Rows with their classes
[  5  26  10   9  17  35  19   0 -15   4  -4  16   4 -14   2 -36  38 -29
 -15 -46  -9  11  11 -28  -5  13 -24  11  -4   1  40  -6 -27  19  14   5
 -22  -5  -4   4  12   9 -14  35  14 -27  -3   1 -32  73 -12  -9 -18 -17
 -13  -2  -5  21   4 -72 -10  -5   3   6 -85 -46  -4  22 -35   8  -6 -60
  23  14  22   6 -51 -35 -17   2 -15  27  52   2   0  -9   1 -12 -31 -63
   0 -31  -3 -33 -10  24  -7 -24  -1  18   0  16  49 -52   2  33   7 -27
 -17  30  10  14  -6  -8 -52  55  15 -58   7  22  19  -7  41 -18  -4 -73
  -7  -2  31 -23  21 -11   1  10 -20   4  27]
lb
[ -9   4 -13 -14   6  13  19  -3 -16  10 -13  10   2  -9  18 -16   5 -17
 -10 -23  -5  -2  -2 -23 -17   2 -18  18  10  17  40 -10  -8  21   7 -16
 -52 -21  24  27  18  17 -14   0  12 -11  -2  10  -3  34  -7 -10 -23  -7
  -4 -11  -4  21   2 -56  -1   7 -23  -1 -66 -33 -11  11 -23  19  -2 -51
  15  11   6   7 -37 -29 -17  -5 -23  25  21   1  19  14  16 -13  -8 -20
 -12 -29   3   2   8   3  -3   5  -6   4   3  20  62 -64   2  32  22 -18
  -7  11  -5   4   5 -15 -36  41  20 -35  30  11  30 -10  30 -16  -6 -51
  -3   6  27 -20  17  -6   4   6  -9 -14  23]
cz
[-17  -1 -10  -9  23  -6  11  22   3  17 -41  13  13 -29  16 -37 -21 -10
 -13  20  32   0 -15   0   4  -2   4  22  11  25  63 -16 -11  -5   6  -9
 -56  -7  16  14  14  29 -13   0   3   0   3   9  12  44   9   2   1  18
  11  12  -9  10   2 -70  23  15 -38   7 -57 -26 -25  18 -21  18   6 -28
  48  27  -9  21 -37 -25  -6   6 -10   1   5  -1  15  19  17  -2  -5  21
 -14 -24   7 -30 -10   8  -7   7 -14   9  -1  20  55 -42  -2   2  30  -2
  15  11 -13   9  20 -10 -15 -13  15 -43  30  24  52  11  33 -13   5 -44
 -16  18  20  -2   6  24   1   0 -23 -10  -3]
cz
[  8  13   2  -7  -3  16  20 -14 -21   7   8  11   8 -10  16 -35  27 -27
 -12 -36  -2  16  11 -26 -16  10 -18  17 -10   7  28  -4 -14  26   7 -10
 -32 -35 -12  22   3   3  -5  30  15 -20 -13   7 -22  52   4  -6 -30 -24
  -8  -2  -9  14   9 -56  -2 -13   1 -10 -69 -61  -5  12 -31  20  -2 -57
   6   4  19  17 -46 -49 -12   6 -15  25  35   3   4   0  16 -12 -16 -51
  -4 -36  -6   2   4  15  -9   4   2   9   1   9  47 -70   3  40   9 -23
 -23  23  10  11  13 -12 -50  79   6 -37  -1  20   2  -8  18 -15  -5 -64
 -27   5  24 -23  11 -23   3  10  -7   2  23]
lb
[ -10    3   11    2   21   15   19  -11    0   -4   -9    4    2  -26
 -105  -22    3  -20  -21   -4    7   13    7  -32  -24   11   -6    5
    6    8   35    2   13   45    5   -6  -29  -11  -14    9    4   -1
   -5    2    8  -18    7    3  -19   15   -6  -10   -1    6   10   -3
   -6   21    8  -42   15    0   -5    2  -40  -38    2   -3  -26   14
    4  -41   17   11   20   14  -21  -21   -8   -4   -5    4   27    2
   10   -8   20   -6  -35  -47    5  -12   -8   -6  -35   16    1  -15
   -6   13    0   20   17  -36   -3    8   22   -2   -2   19    6    8
    2   -5  -22   36    8  -44    9   18   22    5   10   -1   -8  -18
  -19    1   14  -16   17  -10   -9    9  -39   -3    5]
lb
[ -9  -4   6   6  27   6  20   5   2  -6 -21   7   4 -30   0 -26  -1 -23
 -19   8  12   9   0 -21 -10   8   1  10   2   8  48  -6  -1  10  11  -1
 -37   0  -6   3   5  12  -2  11  11 -13   5   2 -12  29   1  -3   5  14
  18  -1  -4  23   7 -55  23   6  -8   3 -47 -33 -10   4 -22  14  -1 -32
  39 -17  10   8 -23 -20  -7   8  -1   1  25   6  10   0  14   0 -39 -25
   4 -15  -2 -27 -31  20  -1 -13 -11  12  -1  17  25 -31  -3   5  20  -1
   1  22   2  19   7   2 -10  13   7 -46  12  17  32  12  17  -4  -4 -22
 -16   9  12  -4  15  -3 -10   4 -41   0  -6]
lb
[-20   5  -5   1  28 -10  16  13   4   0 -49  10  16 -41  -7 -35 -18 -19
 -23  23  39  11  -7 -10  -3   4  -1  11  12  19  71 -12  -5   8  18  -9
 -61   2   9   9  11   8   2   4  11  -8   5   5   1  53  17  -5  12  29
  24  11 -17  18  10 -54  37  23 -33   6 -47 -34 -16  14 -22  20   3 -28
  68  26   5  17 -35 -19  -9  10   1  -7  10   6  18   6  24  -5 -33   6
  -6  -4  11 -42 -51  14  -1  -7 -10   6   7  12  54 -35  -5   2  39  12
  11  23 -11   7  25  -6 -10 -12  11 -43  25  31  54  20  31 -12   7 -32
 -21  16   7   2  16  28 -13   2 -50  -6 -22]
cz
[-12  -4 -12 -11  17  -5   7  14   0   5 -23  14  14 -21  15 -31 -12   8
  -3  13  29   5  -8   3   0  -2  -2  20   6  22  56 -10 -26   3  12  -7
 -63 -13  12  13  19  30 -10   8  -6   3  -1   6   7  42  13   2  -9  12
   5   8 -11  15   7 -69  23  11 -35   8 -59 -36 -22  12 -25  19  -1 -46
  44  25  -4  26 -36 -30   3   9 -14  13   3   1   6  18  13  -5  -5   9
 -10 -22  14 -23  -5   7  -3  11 -14   7   2  15  54 -37   1  10  26  -9
  20  15 -11   5  29  -9 -11  -4  11 -35  18  23  45   5  30 -14   3 -54
 -19  21  22  -7   3  21   0   5 -17  -5   2]
cz
[-14 -12  -7  -1  28  -7   8  16   7  -6 -37   8  11 -31   0 -22 -14 -18
 -14  24  33  10 -10  -5  -3   1   1  31   8  19  55  -8   7  -1   9  -3
 -51   1   2   5  11  11  -3   2   0  -2   8  11   4  33  15   2   9  25
  19   5  -8  11   8 -43  36  14 -32   3 -35 -22 -21  13 -23  15   5 -20
  43  21   8  12 -26 -21  -4   7   2 -11   7   2  15   5  23   2 -24   9
  -4  -7   6 -31 -36  11   1  -5 -10   9   2  12  39 -23  -3  -4  27  12
   7  16  -8   2  26  -4  -4  -9  11 -37  16  19  41  19  30 -11   6 -26
 -18  14   8   4   3  26 -12  12 -40  -2 -15]
cz
[  2  23  28   3  11  29  24  -3 -12   3 -12  12   2 -16   5 -22  26 -28
 -13 -41  -9   4  25 -36 -17   9 -27  14   2   3  29   2 -14  24  17  -5
 -23 -10   8  18  13   5 -12  23  20 -17  -2   4 -24  53 -11  -8 -28 -15
  -4   4  -1  25   1 -65  -7  -1  -1   7 -75 -34  -1  17 -28  12  -5 -58
  -2  13  16  10 -42 -26 -25  -5 -18  32  46   2   1  -4   7 -16 -23 -53
  -2 -30   1 -20 -15  16  -8 -16  -4  15  -3  15  55 -65   4  31  13 -23
 -24  17   2  11 -17  -5 -46  59  19 -45  23  21  22 -11  35 -16  -1 -61
  -4  -1  35 -25  24 -26   2  10 -15   2  29]
lb
[ -3  14  -4  -8   8  24  17   0  -7   8  -6  17  -1 -11  10 -15  20 -17
  -8 -29   3  11  17 -15   2  13   7  13   8  10  35  -5 -23  20  14   0
 -30  -4   2   7  16  14 -15  24   5 -14  -3   4 -14  54   0  -4  -9 -14
  -4  -1  -6  21   4 -67   2  -1 -17  -2 -71 -33  -9  18 -27  15  -5 -46
  21  12  10   6 -47 -30 -12  -3 -19  21  35  -1   3   2   5  -4 -14 -24
  -1 -32   3 -15   7   0  -5   0  -3  13   2  12  53 -43  -1  23  17 -20
  -9  22   2   8   3 -10 -38  31  11 -37  13  19  22 -10  35 -17   3 -62
  -4   0  26 -16  17 -14   4  10  -7  -3  20]
cz
[-19  -9 -10  -1  26  -8  15   9   5   3 -41   9   5 -37   8 -20 -23 -12
 -14  28  33   4 -14  -2   4  -6   3  13  14  22  59 -12  -3  10  12  -7
 -56  -5  13   9  12  20  -2  -3   2   3  10   4  11  37  13   1   6  25
  21  16 -10  13   8 -51  26  21 -35   7 -44 -23 -21   6 -20  13   3 -20
  46  20  -2  14 -22 -17  -7   4  -5  -6   3   2  15  12  19   0 -20  15
  -4 -16   3 -28 -26   5  -3  -3 -17   0   2  19  47 -20  -1  -1  30   5
  10   1 -10  10  17  -4  -5 -13  11 -20  24  22  51  13  26 -19   3 -30
 -13  19  15   2  10  25 -10   5 -32 -10 -15]
cz
[-17  -9  -9   6  32  -3  16  13   5  -4 -42   9  13 -36   5 -33 -20 -25
 -18  27  41   8 -10  -4   5   5   2  12   8  23  68  -9  -3   4  14  -6
 -66  -2   3  12  15  26  -1   3  -8  -8   2   6   6  41  13  -2   8  27
  19  12 -10  16  11 -62  36  16 -26   5 -49 -35 -12  13 -23  21   6 -26
  53  26   2  17 -25 -30   0  12  -4  -6   5   3  16   8  25  -4 -28  11
   7 -12   8 -35 -31  13   2   3 -14  12   4  21  47 -25  -2  -6  34   5
  12  22 -14  10  30  -9 -13 -12  12 -38  21  29  54  16  23 -11  -2 -34
 -25  20  13   1  10  30 -14   7 -45  -4 -13]
cz
[  3   8   8   4  10  15  26 -15 -13   1  -1   6   6 -18   9 -27  20 -27
 -21 -25  -2  16   6 -35 -28  15 -19  17  -7   0  30  -3   3  22  15  -8
 -25 -16 -13  18   6  -9   2  22  15 -15  -2   6 -26  40  -4  -9 -18  -8
   3   2   6  23   5 -45   6  -4  -1  -3 -50 -55   1   7 -19  21  -1 -45
  11   7  29   7 -25 -39  -6 -12 -11  14  30  14  10  -3  23  -8 -34 -64
  -2 -24  -9   0 -23  33  -4 -11  -5  11   5  13  24 -61  -2  22  14 -10
 -14  27  14   7   6  -5 -36  66   7 -43   4  12  12  -3  10  -8  -2 -37
 -24  -7  10 -17  13 -21  -6   8 -26   6  11]
lb
